Here is a tiny trained network, its code and every weight. The questions are about switching its units off for an input and a class, where a switched-off unit gives its printed mean instead of its output.

import numpy as np


def w(rows, s, z=0):
    codes = np.array(rows[::2]) - 128.0
    scale = np.full(codes.shape[1], s)
    scale[-1] = z or s
    return codes * scale


def f(y):
    return y / 2 * (1 + np.tanh(0.7978845608 * (y + 0.044715 * y**3)))


def log_softmax(a):
    a = a - a.max(-1, keepdims=True)
    return a - np.log(np.exp(a).sum(-1, keepdims=True))


def net(x, mask):
    res = np.array(x, float).reshape(1, 5) / 4 @ E
    y = f(res @ A[0][:, :-1].T + A[0][:, -1])
    res = res + np.where(mask, y, B[0][:, -1]) @ B[0][:, :-1]
    return log_softmax(res[-1] @ U[:, :-1].T + U[:, -1])


A, B = {}, {}
E = w([
[115,126,141],'x0',
[194,226,173],'x1',
[129,132,123],'x2',
[2,225,61],'x3',
[63,114,194],'x4',
],0.0072)
A[0] = w([
[68,23,118,108],'neuron 0',
[156,66,165,78],'neuron 1',
[184,50,173,99],'neuron 2',
[73,205,63,32],'neuron 3',
[159,100,142,72],'neuron 4',
[150,161,140,79],'neuron 5',
[116,165,191,166],'neuron 6',
[77,127,161,241],'neuron 7',
[65,197,132,106],'neuron 8',
[178,201,176,96],'neuron 9',
[101,30,58,120],'neuron 10',
[87,52,83,88],'neuron 11',
[248,130,78,129],'neuron 12',
[227,67,130,130],'neuron 13',
[55,81,167,124],'neuron 14',
[199,97,149,61],'neuron 15',
[172,197,191,84],'neuron 16',
[84,112,148,239],'neuron 17',
[165,88,214,68],'neuron 18',
[68,187,117,171],'neuron 19',
[142,181,97,202],'neuron 20',
[163,105,149,43],'neuron 21',
[63,83,235,124],'neuron 22',
[119,171,121,127],'neuron 23',
[64,170,101,195],'neuron 24',
[154,145,100,183],'neuron 25',
[156,177,90,115],'neuron 26',
[201,205,113,86],'neuron 27',
[82,94,102,105],'neuron 28',
[138,179,150,61],'neuron 29',
[191,123,165,169],'neuron 30',
[106,68,80,90],'neuron 31',
[249,134,120,72],'neuron 32',
[160,74,113,164],'neuron 33',
[163,181,131,86],'neuron 34',
[88,122,141,243],'neuron 35',
[175,137,22,92],'neuron 36',
[79,78,154,255],'neuron 37',
],0.012,0.0038)
B[0] = w([
[113,160,194,198],'neuron 0',
[77,131,66,179],'neuron 1',
[110,103,39,227],'neuron 2',
[89,93,90,220],'neuron 3',
[63,132,88,148],'neuron 4',
[55,144,240,136],'neuron 5',
[155,183,172,167],'neuron 6',
[198,144,63,188],'neuron 7',
[105,72,49,212],'neuron 8',
[126,89,161,196],'neuron 9',
[136,104,253,200],'neuron 10',
[113,116,209,176],'neuron 11',
[108,179,144,237],'neuron 12',
[127,128,97,254],'neuron 13',
[129,180,159,174],'neuron 14',
[57,113,98,195],'neuron 15',
[122,97,186,192],'neuron 16',
[198,151,68,181],'neuron 17',
[84,111,54,198],'neuron 18',
[155,64,100,224],'neuron 19',
[181,113,140,188],'neuron 20',
[83,94,89,146],'neuron 21',
[140,145,66,188],'neuron 22',
[123,54,128,154],'neuron 23',
[147,101,93,229],'neuron 24',
[161,140,198,161],'neuron 25',
[115,113,165,161],'neuron 26',
[122,112,153,199],'neuron 27',
[123,125,172,156],'neuron 28',
[48,100,224,142],'neuron 29',
[137,147,72,209],'neuron 30',
[106,122,227,158],'neuron 31',
[115,104,143,230],'neuron 32',
[126,212,72,182],'neuron 33',
[103,114,176,157],'neuron 34',
[185,138,82,181],'neuron 35',
[143,205,92,176],'neuron 36',
[202,206,182,198],'neuron 37',
],0.0052,0.0071)
U = w([
[208,123,103,244],'0',
[84,113,66,2],'1',
[154,246,105,173],'2',
[103,110,192,72],'3',
],0.013,0.0035)

Each question gives the input, the list of numbers given to net, and the class t.
The units are the neurons (one row each of A and B). Each row of codes is followed by its name. A weight is (code - 128) times the scale printed after its matrix; where a second scale follows, it is the last column's (A, B and U).
mask holds one flag per neuron, in row order. A switched-off neuron (its flag False) gives its mean, the last column of its row in B, instead of its output. The means were averaged over made-up inputs and are rounded, as every weight is.
A unit's drop is (log p(t) with every unit on - log p(t) with that unit switched off) / (log p(t) with every unit on - log p(t) with every unit switched off).
The circuit of an input: a set's keep is (log p(t) with only the set's units on - log p(t) with every unit switched off) / (log p(t) with every unit on - log p(t) with every unit switched off). Starting from the 12 units with the biggest drops (on a tie, the unit counted first), units are removed one at a time, each time the one whose removal leaves the highest keep (on an exact tie, the one counted first), for as long as the keep stays at least 0.8.
circuit, biggest first: the units of the circuit, biggest drop first
most important unit: the unit with the biggest drop
k most important neurons: the k neurons with the biggest drops, biggest first
drop of u: that unit's drop, to one decimal
input [-1,-4,-6,1,-8], class 2: circuit, biggest first	(neuron 36; neuron 19; neuron 8)
input [-1,0,4,-4,-6], class 2: most important unit	neuron 12
input [1,-7,-4,4,4], class 3: circuit, biggest first	(neuron 10; neuron 0)
input [-6,1,0,7,-6], class 1: circuit, biggest first	(neuron 3; neuron 37)
input [4,-7,3,3,7], class 2: circuit, biggest first	(neuron 37; neuron 14)
input [8,0,7,-7,-8], class 2: circuit, biggest first	(neuron 12; neuron 33)
input [7,-7,3,-3,-5], class 3: circuit, biggest first	(neuron 10; neuron 31)
input [1,1,-3,8,-8], class 1: circuit, biggest first	(neuron 3; neuron 8)
input [3,3,3,-4,-7], class 2: circuit, biggest first	(neuron 12; neuron 19)
input [-8,-8,-2,-1,-8], class 2: 2 most important neurons	(neuron 36; neuron 33)
input [8,6,8,8,1], class 0: circuit, biggest first	(neuron 20; neuron 19; neuron 24)
input [-7,-3,0,-2,-7], class 2: drop of neuron 26	0.0
input [3,-7,7,6,2], class 0: drop of neuron 7	0.2
input [-2,-8,4,-4,2], class 3: circuit, biggest first	(neuron 10)
input [2,4,0,-2,-1], class 3: drop of neuron 5	0.1
